Below are the code and all the weights of a small trained network. Each question names an input and a target symbol and asks about switching units off, where a switched-off unit gives its printed mean instead of its output.

import numpy as np


def w(rows, s, z=0):
    codes = np.array(rows[::2]) - 128.0
    scale = np.full(codes.shape[1], s)
    scale[-1] = z or s
    return codes * scale


def norm(h):
    return h / np.sqrt((h * h).mean(-1, keepdims=True) + 1e-5)


def f(y):
    return np.maximum(y, 0)


def softmax(a):
    e = np.exp(a - a.max(-1, keepdims=True))
    return e / e.sum(-1, keepdims=True)


def log_softmax(a):
    a = a - a.max(-1, keepdims=True)
    return a - np.log(np.exp(a).sum(-1, keepdims=True))


def net(x, mask):
    ids = ['ΘΨΩαβγδημξστφ'.index(c) for c in x.split()]
    T = len(ids)
    res = E[ids] + P[:T]
    u = 0
    for l in range(2):
        r = norm(res)
        for j in range(3):
            rows = slice(3 * j, 3 * j + 3)
            q, k, v = (r @ M[l][rows].T for M in (Q, K, V))
            z = softmax(np.where(np.tri(T) > 0, q @ k.T / 3**0.5, -1e9)) @ v
            o = O[l][rows]
            res = res + np.where(mask[u + j], z, o[:, -1]) @ o[:, :-1]
        u += 3
        y = f(norm(res) @ A[l][:, :-1].T + A[l][:, -1])
        res = res + np.where(mask[u : u + 4], y, B[l][:, -1]) @ B[l][:, :-1]
        u += 4
    return log_softmax(norm(res)[-1] @ U[:, :-1].T + U[:, -1])


Q, K, V, O, A, B = {}, {}, {}, {}, {}, {}
E = w([
[184,127,147,145,101,174,77],'Θ',
[96,154,149,122,92,151,159],'Ψ',
[85,152,104,119,153,184,171],'Ω',
[85,84,123,106,156,125,112],'α',
[75,145,115,132,122,141,159],'β',
[135,53,210,244,89,192,174],'γ',
[175,94,88,88,73,88,137],'δ',
[109,176,123,151,126,138,176],'η',
[65,122,135,108,92,159,142],'μ',
[129,152,124,159,114,75,88],'ξ',
[162,124,159,169,134,113,253],'σ',
[106,118,149,163,95,75,141],'τ',
[77,88,140,227,177,87,125],'φ',
],0.018)
P = w([
[95,137,145,71,167,2,50],'0',
[75,84,71,203,77,194,161],'1',
[69,94,55,191,88,192,167],'2',
[58,84,53,191,86,201,163],'3',
[148,69,45,187,137,198,161],'4',
[135,70,59,160,132,185,146],'5',
[133,66,58,154,151,192,140],'6',
[164,55,52,145,146,225,137],'7',
],0.0051)
Q[0] = w([
[145,111,89,156,68,59,147],'L0H0',
[116,53,189,208,170,72,143],'L0H0',
[95,140,103,78,166,111,238],'L0H0',
[92,151,133,205,152,157,56],'L0H1',
[174,26,187,166,162,102,107],'L0H1',
[193,139,119,103,110,69,62],'L0H1',
[253,31,143,157,163,112,123],'L0H2',
[155,170,130,169,127,207,133],'L0H2',
[133,141,111,165,191,70,78],'L0H2',
],0.02)
K[0] = w([
[151,154,104,218,33,121,142],'L0H0',
[133,4,130,185,160,83,151],'L0H0',
[91,141,110,89,137,140,215],'L0H0',
[120,147,120,221,176,153,88],'L0H1',
[165,48,86,189,142,198,153],'L0H1',
[182,113,58,131,63,111,99],'L0H1',
[162,71,57,201,115,228,163],'L0H2',
[196,120,170,174,172,132,113],'L0H2',
[117,134,73,193,134,97,114],'L0H2',
],0.019)
V[0] = w([
[143,108,174,59,193,78,226],'L0H0',
[61,148,166,197,191,153,75],'L0H0',
[142,106,103,120,131,54,33],'L0H0',
[88,181,248,101,172,154,113],'L0H1',
[89,92,176,205,128,174,124],'L0H1',
[118,186,151,161,167,93,70],'L0H1',
[168,249,165,199,186,109,199],'L0H2',
[152,130,93,156,206,187,61],'L0H2',
[189,162,177,61,75,90,111],'L0H2',
],0.016)
O[0] = w([
[125,128,137,161,103,103,232,81],'L0H0',
[110,119,177,140,69,127,60,153],'L0H0',
[161,180,89,173,147,89,85,11],'L0H0',
[35,105,109,167,145,148,139,99],'L0H1',
[109,63,101,114,97,126,92,150],'L0H1',
[94,114,147,105,187,164,124,91],'L0H1',
[102,130,247,119,119,114,90,100],'L0H2',
[126,73,121,188,175,105,127,4],'L0H2',
[148,160,138,143,121,212,104,129],'L0H2',
],0.014,0.013)
A[0] = w([
[111,3,145,187,105,202,182,45],'L0N0',
[155,111,219,253,133,119,247,5],'L0N1',
[87,106,62,156,167,23,75,182],'L0N2',
[88,45,197,243,200,148,102,145],'L0N3',
],0.017,0.0029)
B[0] = w([
[188,172,177,136,7,115,102,254],'L0N0',
[160,75,96,189,208,126,255,155],'L0N1',
[133,92,242,59,140,130,144,202],'L0N2',
[119,18,193,124,86,140,191,169],'L0N3',
],0.015,0.0099)
Q[1] = w([
[75,151,99,151,85,222,169],'L1H0',
[214,127,91,123,164,146,113],'L1H0',
[169,234,108,57,119,152,129],'L1H0',
[97,130,113,48,106,147,220],'L1H1',
[31,172,107,163,126,89,69],'L1H1',
[144,176,164,134,70,198,115],'L1H1',
[139,71,70,146,158,85,55],'L1H2',
[5,119,117,107,103,118,73],'L1H2',
[151,210,82,67,123,118,138],'L1H2',
],0.022)
K[1] = w([
[40,166,94,195,145,188,155],'L1H0',
[183,131,42,75,123,149,89],'L1H0',
[112,229,78,92,155,106,156],'L1H0',
[87,86,107,117,134,147,232],'L1H1',
[139,205,134,92,187,36,134],'L1H1',
[51,159,139,169,145,164,90],'L1H1',
[116,133,106,106,203,86,71],'L1H2',
[7,100,125,149,132,147,62],'L1H2',
[146,197,79,96,119,167,149],'L1H2',
],0.021)
V[1] = w([
[74,99,77,77,145,226,148],'L1H0',
[141,130,227,197,70,125,191],'L1H0',
[216,39,172,176,161,245,127],'L1H0',
[108,154,95,124,173,43,69],'L1H1',
[128,64,144,61,99,109,169],'L1H1',
[155,203,131,183,137,73,154],'L1H1',
[76,177,49,113,133,133,202],'L1H2',
[114,107,130,52,208,5,95],'L1H2',
[133,119,127,201,243,189,151],'L1H2',
],0.015)
O[1] = w([
[146,48,177,202,126,79,164,117],'L1H0',
[187,254,102,180,174,127,95,186],'L1H0',
[247,89,103,174,148,225,125,102],'L1H0',
[133,183,206,109,44,122,113,9],'L1H1',
[194,165,91,112,172,157,165,187],'L1H1',
[124,130,198,210,101,109,129,56],'L1H1',
[142,8,158,149,88,139,118,105],'L1H2',
[155,200,170,129,43,217,195,41],'L1H2',
[91,77,120,47,94,207,97,13],'L1H2',
],0.0099,0.016)
A[1] = w([
[107,176,170,23,145,115,37,153],'L1N0',
[148,103,6,134,80,172,167,3],'L1N1',
[143,175,173,87,238,101,153,136],'L1N2',
[5,79,89,164,149,141,159,102],'L1N3',
],0.017,0.0056)
B[1] = w([
[154,113,106,195,230,121,217,245],'L1N0',
[79,171,201,63,155,41,38,206],'L1N1',
[121,19,125,99,63,67,10,219],'L1N2',
[154,218,135,193,99,249,124,224],'L1N3',
],0.013,0.012)
U = w([
[199,55,79,107,171,230,90,76],'Θ',
[150,127,155,10,75,178,182,132],'Ψ',
[141,73,37,204,183,67,75,110],'Ω',
[72,133,77,63,203,153,190,125],'α',
[64,174,158,131,107,29,149,150],'β',
[201,96,134,175,2,114,59,83],'γ',
[221,237,45,98,89,92,167,91],'δ',
[83,48,49,136,32,118,147,143],'η',
[67,111,71,52,74,123,31,151],'μ',
[175,201,201,133,221,112,74,49],'ξ',
[171,85,111,189,152,113,248,106],'σ',
[122,185,97,174,100,196,116,255],'τ',
[118,67,239,111,128,117,104,143],'φ',
],0.0081,0.0053)

Each question gives the input, a string of symbols that net reads in full, and the target symbol t.
The units are the heads (3 rows each of Q, K, V and O) and the neurons (one row each of A and B). Each row of codes is followed by its name. A weight is (code - 128) times the scale printed after its matrix; where a second scale follows, it is the last column's (O, A, B and U).
mask holds one flag per unit, layer by layer, with each layer's heads first. A switched-off unit (its flag False) gives its mean, the last column of its rows in O or B, instead of its output. The means were averaged over made-up inputs and are rounded, as every weight is.
A unit's drop is (log p(t) with every unit on - log p(t) with that unit switched off) / (log p(t) with every unit on - log p(t) with every unit switched off).
The circuit of an input: a set's keep is (log p(t) with only the set's units on - log p(t) with every unit switched off) / (log p(t) with every unit on - log p(t) with every unit switched off). Starting from the 12 units with the biggest drops (on a tie, the unit counted first), units are removed one at a time, each time the one whose removal leaves the highest keep (on an exact tie, the one counted first), for as long as the keep stays at least 0.8.
circuit, biggest first: the units of the circuit, biggest drop first
unit that matters most: the unit with the biggest drop
top k neurons: the k neurons with the biggest drops, biggest first
top k neurons in layer l: the k neurons of layer l with the biggest drops, biggest first
which heads matter: for each layer, one digit per head in row order, 1 if its drop is at least 0.15 and else 0, layers parted by /
input η δ β Ψ Θ, target Θ: which heads matter => 101 / 100
input δ Ω φ Ω Ψ α α Θ, target Θ: unit that matters most => L0H0
input η δ τ μ β, target φ: which heads matter => 011 / 000
input α μ Ω μ, target Ω: circuit, biggest first => (L0N2 L1H2)
input η γ δ σ Ψ Ω τ Ψ, target φ: top 2 neurons => (L1N2 L0N3)
input Ψ δ ξ, target ξ: which heads matter => 101 / 011
input Ψ Ψ ξ Ψ μ, target τ: circuit, biggest first => (L0H1 L1N3)
input β Ψ Ψ, target β: which heads matter => 010 / 100
input ξ Ψ Ψ τ, target τ: which heads matter => 111 / 001
input Ω δ α δ δ δ Ω, target σ: which heads matter => 101 / 000
input τ Ψ δ δ μ, target α: which heads matter => 101 / 100
input φ Ψ γ Ψ Ω Ω, target Ψ: which heads matter => 111 / 011
input Θ Ψ σ δ φ Ω, target γ: circuit, biggest first => (L0N0 L0H2)
input ξ α Ω, target Θ: unit that matters most => L0H1
input Ψ Ψ γ α, target Ω: top 3 neurons in layer 1 => (L1N2 L1N1 L1N0)
input φ Ψ β τ β Ψ, target Ψ: top 2 neurons in layer 1 => (L1N0 L1N2)
input α Ψ Ψ τ, target Ψ: top 2 neurons in layer 0 => (L0N2 L0N0)
input Ψ Ψ γ, target γ: top 2 neurons in layer 0 => (L0N0 L0N3)
input Ψ Ψ α, target Ω: which heads matter => 101 / 001
input Ω φ Ψ Ψ, target σ: top 2 neurons => (L0N1 L0N3)
input δ Ω γ Ω Ψ, target μ: unit that matters most => L0H2
input σ τ Ψ μ τ μ β, target ξ: circuit, biggest first => (L0H2 L1H0 L1N0)
input Ω τ Ψ, target σ: circuit, biggest first => (L0H2 L0N1 L0H0)
input σ Ω δ β Ψ Ψ Ψ Ω, target ξ: top 2 neurons in layer 1 => (L1N0 L1N2)
input β α σ τ Ψ μ, target β: which heads matter => 010 / 000
